Here is a tiny trained network, its code and every weight. The questions are about switching its units off for an input and a class, where a switched-off unit gives its printed mean instead of its output.

import numpy as np


def w(rows, s, z=0):
    codes = np.array(rows[::2]) - 128.0
    scale = np.full(codes.shape[1], s)
    scale[-1] = z or s
    return codes * scale


def f(y):
    return y / 2 * (1 + np.tanh(0.7978845608 * (y + 0.044715 * y**3)))


def log_softmax(a):
    a = a - a.max(-1, keepdims=True)
    return a - np.log(np.exp(a).sum(-1, keepdims=True))


def net(x, mask):
    res = np.array(x, float).reshape(1, 2) / 4 @ E
    y = f(res @ A[0][:, :-1].T + A[0][:, -1])
    res = res + np.where(mask, y, B[0][:, -1]) @ B[0][:, :-1]
    return log_softmax(res[-1] @ U[:, :-1].T + U[:, -1])


A, B = {}, {}
E = w([
[255,6,244],'x0',
[26,33,189],'x1',
],0.0066)
A[0] = w([
[89,58,187,150],'neuron 1',
[75,98,147,100],'neuron 2',
[103,110,158,254],'neuron 3',
[155,203,62,193],'neuron 4',
[5,154,77,232],'neuron 5',
[160,103,192,207],'neuron 6',
[109,133,111,158],'neuron 7',
[121,142,141,105],'neuron 8',
],0.018,0.0037)
B[0] = w([
[6,185,161,216],'neuron 1',
[118,214,176,165],'neuron 2',
[71,130,119,174],'neuron 3',
[32,78,37,221],'neuron 4',
[64,3,221,253],'neuron 5',
[141,76,200,201],'neuron 6',
[96,132,133,145],'neuron 7',
[129,133,137,126],'neuron 8',
],0.021,0.014)
U = w([
[55,49,153,216],'0',
[118,148,20,85],'1',
[187,108,156,38],'2',
[79,246,145,4],'3',
],0.012,0.0035)

Each question gives the input, the list of numbers given to net, and the class t.
The units are the neurons (one row each of A and B). Each row of codes is followed by its name. A weight is (code - 128) times the scale printed after its matrix; where a second scale follows, it is the last column's (A, B and U).
mask holds one flag per neuron, in row order. A switched-off neuron (its flag False) gives its mean, the last column of its row in B, instead of its output. The means were averaged over made-up inputs and are rounded, as every weight is.
A unit's drop is (log p(t) with every unit on - log p(t) with that unit switched off) / (log p(t) with every unit on - log p(t) with every unit switched off).
The circuit of an input: a set's keep is (log p(t) with only the set's units on - log p(t) with every unit switched off) / (log p(t) with every unit on - log p(t) with every unit switched off). Starting from all 8 units, units are removed one at a time, each time the one whose removal leaves the highest keep (on an exact tie, the one counted first), for as long as the keep stays at least 0.8.
circuit, biggest first: the units of the circuit, biggest drop first
most important unit: the unit with the biggest drop
top k neurons: the k neurons with the biggest drops, biggest first
drop when u is switched off: that unit's drop, to one decimal
input [0,-7], class 1: most important unit => neuron 5
input [6,8], class 3: top 2 neurons => [neuron 5; neuron 1]
input [1,3], class 3: circuit, biggest first => [neuron 5; neuron 4]
input [6,7], class 3: top 2 neurons => [neuron 5; neuron 1]
input [3,4], class 3: circuit, biggest first => [neuron 5; neuron 4]
input [3,6], class 3: circuit, biggest first => [neuron 5; neuron 1]
input [7,-6], class 2: top 2 neurons => [neuron 5; neuron 4]
input [2,7], class 3: drop when neuron 5 is switched off => 0.4
input [3,-2], class 2: drop when neuron 1 is switched off => 0.2
input [0,-4], class 1: drop when neuron 5 is switched off => 0.6
